(in the rows, 128 means zero)
Each row of numbers belongs to one of the objects below and depends on some of the facts about them. Some rows are named. Which object is each other row?

Some facts about the objects:
baklar flimo [klenir,razel,mevugi,putu,dradra]
barofle flimo [pedrul,stoflok]
beben flimo [fledus,tumik,sivel]
briklen flimo [plazam,pidobran,truvu,fugikli]
brotom flimo [nudro,klapa,klodrol,torik]
brugu flimo [sketevus]
brupladi flimo [sivel,losasti,dreklotra,sobregan,zustul]
dekek flimo [skitru,rupek,ruskul]
desku flimo [klenir]
dostam flimo [valafik,lugun]
drigil flimo [teveba,mise,grakam,nograzen]
drurir flimo [popa,ratakla,plazam,pedrul]
druskor flimo [fledus,putu]
fadi flimo [plazam,grere]
feful flimo [tregak,tipu]
feskol flimo [vibrego]
flamun flimo [mudrumes,popa,vugres]
flerik flimo [roduk]
fletran flimo [skitru,klapa,repli,plofus,dregretren,lugun,pasan]
flikles flimo [klapa,gusukli,tura]
floplis flimo [zilu,megazor,medran]
fufes flimo [pledosi,pedrul,grere]
gidrol flimo [raful]
gikam flimo [rutru,sketevus,drate,nograzen]
gosas flimo [grakam,repli,trofutin]
grapanom flimo [veza]
griklem flimo [zolafam]
grile flimo [grakam,piban,klofli]
grune flimo [rafil,puvi,feskis,klemik]
gugam flimo [klenir,tura,roduk,feskis]
klapur flimo [medran]
klodru flimo [mimer,dradrim,torik,zilu,fovam]
lafizik flimo [mudrumes,dradrim]
pari flimo [tumik,gekim,gamu]
patifa flimo [bosistas,zusuk]
pilam flimo [vifi]
planistes flimo [vugres,nobes]
plaso flimo [mirum,vibrego,skibel]
plemo flimo [lugun]
plodon flimo [tregak,drate,gidir,digek,baful,puvi]
pobrek flimo [gidir,graski,tura]
pota flimo [noplik,repli,tasul,truvu,tipu]
rigol flimo [mudrumes,mirum,plope,tasul]
rigreki flimo [mirum,rafil]
sapi flimo [bodruk,gidir,zilu,fegofas]
skagrobo flimo [flaplodem,puvi]
skatrasas flimo [grakam,dreklotra,zustul]
skovam flimo [gusukli,lugun]
stefusku flimo [potros,grakam,rafil,graski,megazor,vifi,budun]
stivor flimo [geplam,graski,gamu,plusibik]
stuskil flimo [dradrim]
tebrol flimo [sivel,digek]
tofan flimo [fizek,vugres]
trakuplam flimo [teveba,breskezul,sobur,rafil,stoflok]
tresufe flimo [mudrumes,gusukli,popa,vitregrur,flobo]
trutim flimo [grakam,losasti,tura,vitregrur,pefi,zusuk]
vapiplik flimo [skitru,bodruk,revigak]
vimo flimo [piban,plope,pefi]
visoma flimo [noplik,bodruk,raskugrir,dregretren,plusibik,feskis]
vodru flimo [noplik,nosi,valafik]
zati flimo [reskigek,fluskos,tura,klemik]
zuplus flimo [fluskos,fugikli]
dekek miplevor [teveba,klikom,drate,dostam,brotom,tofan]
desku miplevor [bosistas,vifi,trofutin,sapi]
dradra miplevor [grile,nosi,baful,putu]
dradrim miplevor [geplam,mevugi,pobrek]
dreklotra miplevor [mise,visoma,griklem,feskis]
drigil miplevor [klapur,plepafek,razel,stuskil,flikles,revigak,brupladi]
druskor miplevor [baful,bruso,revigak,pota]
fafade miplevor [klikom,badak,klodru]
feful miplevor [trono,sketevus,plepafek,ratakla,ruskul,plusibik,sapi,lugun]
fegofas miplevor [raful,plepafek,rigreki,grere,medran]
fevi miplevor [teveba,skitru,tebrol,raskugrir]
floplis miplevor [klenir,rafil,bosistas,veza]
fovam miplevor [stivor,torik,zati,patifa,liplel]
girol miplevor [vavim,trutim,stuskil,tura,rigol,tapok,patifa,revigak,medran,barofle]
grapanom miplevor [skagrobo,pledosi,raklabim,vugres,klemik,klodru]
graski miplevor [gugam,zolafam,bruso,sobregan]
grazek miplevor [mudrumes,klenir,gidir,ratakla,trofutin,vimo,feskis,nobes]
grimom miplevor [skovam,popa,bosistas,fluzuk,tura,roduk,planistes,fizek,puvi,medran,zustul]
gubun miplevor [ruskul,putu,patifa,revigak]
klofli miplevor [potros]
nograzen miplevor [fledus,breskezul,vifi]
noplik miplevor [stefusku,mudrumes,teveba,pari,flaplodem,vibrego,tasul,planistes]
nudro miplevor [losasti,mirum,fluzuk,vifi,tresufe,bruso,grere,budun]
piban miplevor [fluskos,rigol]
pidobran miplevor [fledus,skitru,bodruk,plidom,roduk,flamun]
pilam miplevor [klapur,beben,fluzuk,fadi,trofutin,pefi]
plazam miplevor [rigreki,badak]
rasto miplevor [potros,rutru,brotom,baful,zuplus,tasul,feskol]
reskigek miplevor [skagrobo,razel,pasan,klodru]
rupek miplevor [grakam,badak,planistes]
skibel miplevor [klenir,klapa,badak,raskugrir,pasan]
tipu miplevor [fluzuk,drurir]
tregak miplevor [sketevus,bodruk,trutim,tresufe,plemo]
tribon miplevor [skitru,nosi,plidom,fadi]
tumik miplevor [geplam,potros,drate,tofan,digek,megazor]
vapiplik miplevor [raful,stivor,repli,fletran,rigol,zustul]
viskin miplevor [fledus,gosas,tofan,klemik]
zilu miplevor [grakam,flaplodem,baklar,vibrego,tasul,truvu,bruso,sapi]
rastu 246 <- badak,baful,baklar,brupladi,bruso,dekek,desku,drate,dregretren,dreklotra,drurir,fegofas,feskis,fevi,flamun,fletran,floplis,gamu,gekim,geplam,gidrol,gosas,grapanom,grazek,grere,griklem,grimom,gubun,klapa,klenir,lafizik,liplel,medran,megazor,mevugi,mimer,mirum,mise,nudro,pari,pasan,patifa,pedrul,piban,pidobran,pilam,plazam,plemo,plofus,plusibik,pobrek,putu,puvi,raful,ratakla,reskigek,revigak,rigreki,roduk,ruskul,sivel,sketevus,skibel,sobregan,sobur,stefusku,stoflok,teveba,tofan,torik,trakuplam,tribon,tura,vavim,vibrego,vifi,vimo,vitregrur,vugres,zati,zilu,zuplus,zustul
rastu 270 <- barofle,beben,bodruk,briklen,brotom,budun,dradrim,fadi,fluzuk,grakam,graski,grile,klemik,klikom,klofli,noplik,pledosi,plodon,potros,rafil,razel,rupek,sapi,skitru,stivor,tapok,tasul,tregak,tresufe,truvu,vapiplik,zusuk
rastu 185 <- bosistas,breskezul,brugu,digek,dostam,drigil,feful,fizek,fledus,flerik,fluskos,fovam,fufes,fugikli,gikam,klapur,klodrol,klodru,mudrumes,nobes,nosi,plaso,plepafek,pota,rasto,rigol,rutru,skagrobo,skovam,tebrol,trofutin,trutim,viskin,vodru,zolafam
rastu 206 <- dradra,druskor,fafade,feskol,flaplodem,flikles,flobo,gidir,girol,grune,gugam,gusukli,losasti,lugun,nograzen,pefi,planistes,plidom,plope,popa,raklabim,raskugrir,repli,skatrasas,stuskil,tipu,trono,tumik,valafik,veza,visoma

Some objects and their rows:
dreklotra: [113 117 145 116 127 122 152 149 138 157 139 124 101  83 152 149 127 117
 158 116 133 150 174 154 138 139 131 130 142 118 159 130  95 130 120 117
 117 161 145 186 130  55 109 127  62 111 150]
plemo: [130 139 139 137 142 157 104 111 136 144 109 124 131 102 156 114 143 136
 119 120 118 133 120 138 129 137 143 115 109 139 144 122 106 131 126 104
 114 140 116 180 146  85 122 108 119 130 122]
gugam: [133 135 134 155 108 150 167 124 125 106 109 142 144 152 106 125 105 121
 121 127 122 116 114 119 135 123 126 133 112 144 132 134 127 123 141 130
 117 134 132 101 134 128 134 110 134 113 109]
rigol: [158 106 120 105 153  91 124 119  89 102 137 135 124 171 123 111 115 152
 145 124 120 118 125  88 103 104  84 138 118 123  84 112 128 156 116 143
 129  81 122  26 113 199 143 163 166 161 102]
fluzuk: [125 107 127 135 123 112 119 155 142 106 109 130 160 143  95 130 135 141
 102 166 145 121 137 124 134 125 139 152 151 118  84 140 146 140 127 167
 139 147 126  72 132 139 141 139 190 150 111]
piban: [122 119 149 106 157 133 165 136 125 157 139 117  90  76 169 151 126 123
 169 109 138 147 173 150 119 139  93 132 136 133 150 138  87 158 116 116
  92 142 132 189 136  51 112 127  58 117 132]
pefi: [119 144 147 143  97 132 165 104 136 110 112 135 133 146 103 126 124 115
 122 139 106 134 115 124 129 134 130 120 156 133 117 124 140 131 145 127
 121 134 117 106 134 129 126 122 139 118 115]
fegofas: [133 116 145 115 137 134 169 152 119 148 116  99  91  69 161 152 134 126
 169 109 148 152 174 152 144 154  98 146 113 142 175 139  71 152 105 127
  89 155 135 202 134  56 123 115  60 115 118]
noplik: [107 105 128 134  96  89 126 178 127 126 164 151 136 149  76 180 106 131
 125 132 183 117 153 138 170 135 118 188 135 108 125 153 141  89 144 178
 179 139 160 116 133 146 126 169 109 118 157]
skagrobo: [148 116  96 108 135  94 107 121 104  96 132 128 130 181 127 104 121 140
 139 135 123 112 117  85 111 115 102 127 115 116 114 105 155 135 111 126
 133  96 132  46  87 229 136 154 176 140 120]
potros: [111 133 115 142 147 114 106 134 132 119 196 167 149 183  73 150  99 121
  93 123 162  98  93 140 110 100 130 136 144 113  95 153 196  65 145 149
 182  87 119  84 141 179 134 162 134 136 159]
klapur: [151 105 116 109 127  90 109 131 102 100 132 134 126 173 114 108 122 136
 128 134 122 123 120 100 121 108 114 134 131 113  94 111 135 136 112 142
 142 101 119  30 106 207 144 157 179 159 109]
feful: [144  85 115  90 143  76 143 172  85 116 151 145 100 155  99 138 105 134
 164 121 152 134 177 106 143 103  83 177 123 111 111 133 101 152 105 166
 141 121 147  55 106 161 136 175 128 138 111]
raskugrir: [120 155 126 146 103 135 150 116 134 102 106 132 135 153 114 131 129 115
 127 140 120 120 108 124 142 141 126 118 136 139 146 126 133 119 144 121
 126 136 126 138 114 150 126 115 151 103 120]
skatrasas: [127 137 145 157 105 140 168 116 128 102 104 135 129 156 108 126 105 123
 128 131 112 124 118 116 131 121 128 115 123 140 122 125 130 128 143 118
 113 124 124  95 132 130 128 115 133 120 112]
klodrol: [145 117 117 107 127  80  86 116 104 108 144 139 137 169 114 117 134 139
 122 138 116 123 110 107 116 112 112 137 135 115  95 103 142 119 127 141
 156  95 127  43 109 223 145 166 177 153 117]
tofan: [114 143 119 135 151 159  97 115 140 161 147 145 136 114 152 120 120 117
 125 111 112 119 119 131 121 118 157  93 116 124 144 123 131 109 142  93
 135 130 130 194 128  88 112 120 106 115 160]
skovam: [145 110 125 115 121  88  87 116 102  99 136 137 139 180 110 108 123 150
 125 133 117 121 116  97 132 108 109 135 120 113  90  98 133 130 126 142
 153 100 131  40 112 210 140 162 185 155 109]
plofus: [127 143 142 133 134 152 105 110 138 142 116 119 129  96 159 123 147 125
 117 122 122 135 111 147 129 139 142 112 123 136 150 126 115 121 125 105
 120 142 109 190 145  97 126 109 109 128 130]

Name these rows:
No name comes twice in this set of rows, the named rows included.
[ 93 133 115 110 157 130 118 159 146 161 139 138 101  93 173 142 124 112
 167 132 131 130 176 135 143 135 131 111 131 100 168 129  97 136 125  87
 122 166 154 222  96  55  97 128  89  95 168] => fevi
[129 110 121 152 137 109 124 133 130 109 128 129 148 169 110 126 111 138
 108 141 146 109 119 111 113 115 110 136 122 121  85 132 158 128 132 147
 122 101 125  59 133 162 140 144 161 156 111] => grile
[147 139 151 122 172 159 154 111 121 144 135 118 121  85 151 137 146 125
 123 106 140 137 111 155 103 130 116 121 115 169 145 145 102 139 112 128
  99 117  93 168 165  91 142 112  89 134 110] => revigak
[ 86 136 103  90 192 130 104 166 157 168 130 149  95  98 182 136 137  96
 168 147 118 125 189 140 131 129 133  97 165  89 159 138  94 166 113  83
 118 180 136 238  72  32  85 138 123 102 147] => pidobran
[131 127 110 137 129 117 131 130 140  98 135 116 169 147 135 130 136 150
 108 154 146 112 116 109 100 130 100 140 133 134  92 142 155 127 139 146
 126 112 139  67 121 178 143 127 162 141 117] => razel
[109  92 152 117 106 132 136 181 142 161 104 131 109  64 131 138 130 123
 147 132 141 158 200 155 185 131 164 151 133 100 170 139  54 146 107 137
 124 214 158 198 131   7 116 120  98 114 138] => desku
[113 100 145 114 135 129 138 173 139 158 105 126  91  78 138 136 125 117
 159 131 133 149 200 157 161 137 146 137 140 106 161 140  77 168  95 123
 108 190 140 201 124  12 110 127  96 122 133] => pilam
[100 138 110 127 149 137 107 153 131 166 176 163 103 121 154 152  98 110
 159  94 144 116 152 141 151 121 125 114 100 108 177 138 101  86 138  87
 147 139 165 228 117  63  98 138  60  83 178] => dekek
[ 92 131 126 111 129 116 166 169 141 128 120 158  98 141  98 147 107  89
 167 154 125 130 182 132 152 128 134 123 182  99 141 142 120 154 124 126
 127 175 142 158  84  74 103 148 137  92 141] => nograzen
[132 141 135 129 152 170 138 116 127 152 146 126 120  95 129 133 133 113
 112  98 133 136 109 160 113 121 148 114 125 144 145 143 126 109 117 120
 123 124 104 173 158  90 136 111  85 128 141] => baful
[114 135 106 119 146 129 143 147 135 152 132 113 100 102 193 141 121 126
 182 111 130 125 165 117 131 145  98 111 100 123 179 128  96 137 127  86
 101 145 160 213  98  72  97 119  80  87 156] => grapanom
[125 132 109 134 136 116 120 136 140 113 128 118 158 153 111 134 134 135
 110 153 136 104 114 111 109 130 116 140 143 127  90 139 171 137 136 150
 137 108 128  85 124 181 132 140 175 145 124] => pledosi
[130 136 138 158  68 136 166 122 123 116 103 121 145 136 102 127 108 138
 128 120 118 131 122 108 145 128 142 147 105 141 127 125 133 124 155 139
 127 124 144 116 139 132 122 120 131 106 118] => planistes
[125 108 131 151 134 115 116 140 132 110 120 136 156 170 107 124 117 152
 103 152 144 112 128 105 118 121 116 152 123 119  83 134 143 140 131 154
 133 121 132  70 138 145 139 146 174 158 105] => tresufe

Now the same objects, written a new way:
Some rows with their names:
klapa: [ 90 123 138 160 144  92 127 150  90 100 113 112 117 108 144 119 163 117
 190 104 133 121 137 175 149 116 123 144 145 190 150 106 145]
fluskos: [ 77  79 120 143 129 105  93 111 107  74 160  77 100 128 155 117 173 100
 171 105 138 122 205 168 124 130 171 128 131 160 166 123 142]
torik: [ 87 119 143 150 139  89 127 134 104 101 120 125 107 107 142 127 162 119
 178 112 130 118 139 184 147 112 120 140 148 185 163 108 140]
drate: [ 69  99 138 164 171 114 158 144  95  96 125 139 107 105 138 136 159 107
 184 130 139 124 118 175 154 108 140 134 134 175 165 107 126]
puvi: [ 88 107 143 161 138  91 143 143  93  99 119 124 111 115 146 118 156  97
 178 111 137 138 143 175 159 118 121 136 144 173 166 113 142]
sobur: [ 83 104 140 156 144  92 142 142  95  96 118 124 106 114 147 112 155 101
 177 107 134 125 134 179 150 119 120 134 139 171 165 106 129]
plusibik: [ 86 116 144 157 139  91 130 140 103  99 121 124 111 111 140 131 160 103
 176 109 131 132 141 176 155 111 121 140 147 179 165 114 145]
pedrul: [ 84 116 142 149 141  86 132 144  87  95 122 127 103 119 148 102 158 106
 176 110 131 128 118 177 152 128 133 132 147 177 163 108 131]
klodru: [ 83  83 110 146 120 125  89 149 100  72 141  39  95 109 167 114 160 106
 198 107 144  83 195 168 108 112 173 130 132 159 130 119 141]
zustul: [ 91 113 137 155 129  90 139 129 105 102 112 130 113 113 141 126 162  98
 170 103 144 122 148 178 150 127 119 136 143 181 163 108 136]
klapur: [ 90  74 128 143 132 102  95 120 115  78 159  74 101 128 152 119 164  87
 163 104 126 121 215 166 126 125 158 125 119 157 159 123 143]
tribon: [102  76 179 167  97 130 127 135 116 109 118 133  84 116 140 118 157  66
 151 158 146 104 133 178 142 119 150 145 163 188 142  75 140]
pari: [ 88 107 135 156 151  89 137 155 116 103 123 125 115 100 138 136 139  92
 169 104 129 115 134 171 155 109 125 132 128 177 155 119 130]
veza: [112 142 111 203 205  89  90 152  58 122 137 152 115  70 122  77 153  95
 144 113 163 122 107 186 164 114  82 155 189 156 154  96 129]
pasan: [ 85 124 138 156 127  99 125 160  90 100 106 106 111  99 151 121 162 115
 195 107 137 108 134 180 145 108 122 144 153 183 148 105 146]
grakam: [ 88 130 136 144 150  77 171 154 105 117  80 131 129 109 134 116 153 116
 204  96 129 139 103 156 153 119 111 122 144 186 165 102 133]
dostam: [ 81  73 126 142 168 116  97 129 109  76 169  75  98 121 147 132 165 105
 170 109 121 112 190 162 123 111 167 129 112 168 147 127 141]
fizek: [ 87  85 123 137 145 102  97 117  94  80 165  85 103 131 148 107 170  95
 169 101 126 122 193 162 124 134 171 125 121 166 153 125 142]
raful: [ 89 121 137 150 116  79 125 140 110 100 116 126 106 104 149 117 154 103
 171 109 141 121 140 182 147 121 127 135 150 180 166 114 138]

Rows to name:
No name comes twice in this set of rows, the named rows included.
[ 98 115 152 148 121  77 151 138 138 129  86 161 117 108 129 138 155  96
 177 137 120 150 107 144 155 106 130 115 156 179 180  80 134] => graski
[ 83 131 158 140 145  73 157 153 102 108 104 138 109 113 135 112 147 117
 186 110 120 138 103 170 163 114 115 130 146 190 169 103 132] => truvu
[ 83 119 162 144 128  75 152 167 125 106 108 127  93 110 142 118 125 104
 175 116 128 115 109 184 159 107 112 129 142 187 159 108 123] => briklen
[127 101 161 152 119  85 108 131 128 127 111 150 122 115 131 115 164  69
 152 127 105 148 133 138 148 114 137 124 158 174 157  78 148] => nudro
[124  97 153 163 121  99 121 154 122 120 102 118 121 108 143 109 149  65
 172 125 121 127 132 148 143 105 132 127 149 166 145  85 138] => floplis
[112 130 117 204 215  92  92 158  80 121 141 136 109  62 128  99 143  98
 144 123 151 112 117 198 165  90  71 159 189 149 149  96 130] => visoma
[ 79 128 152 144 119  74 154 151 126 108 101 138  96 103 137 126 140 113
 175 113 136 121 121 186 160 115 110 135 145 195 168 107 130] => tapok
[ 91 118 158 151 126  79 165 164 130 117 108 138 106 104 131 131 131  84
 170 104 139 119 122 181 162 115 110 134 134 195 158 112 130] => beben
[105  67 125 144 104  99  78 115 145  94 145  81 103 121 154 122 167  73
 159 129 118 128 204 136 120 117 179 109 140 144 162 102 143] => feful
[103 117 125 164  94 109 119 176  89 112  79 102 120  94 158  90 159  92
 209 123 146 103 107 141 130 114 151 123 175 169 134  80 144] => skibel
[ 94 115 151 153 149  86 123 146 111 102 123 116 105 107 145 128 151 106
 170 112 127 116 144 185 150 107 117 138 140 182 155 110 138] => plemo
[110 126 111 209 213  93 102 158  73 118 132 143 111  65 130  94 140  89
 144 122 161 114 120 195 165  99  74 155 188 142 155 100 122] => grune
[ 72 127 147 156 127  96 163 175 104 106  97 128 103 100 141 120 142 118
 199 115 145 107  97 178 154 106 125 134 148 193 147 102 128] => klikom

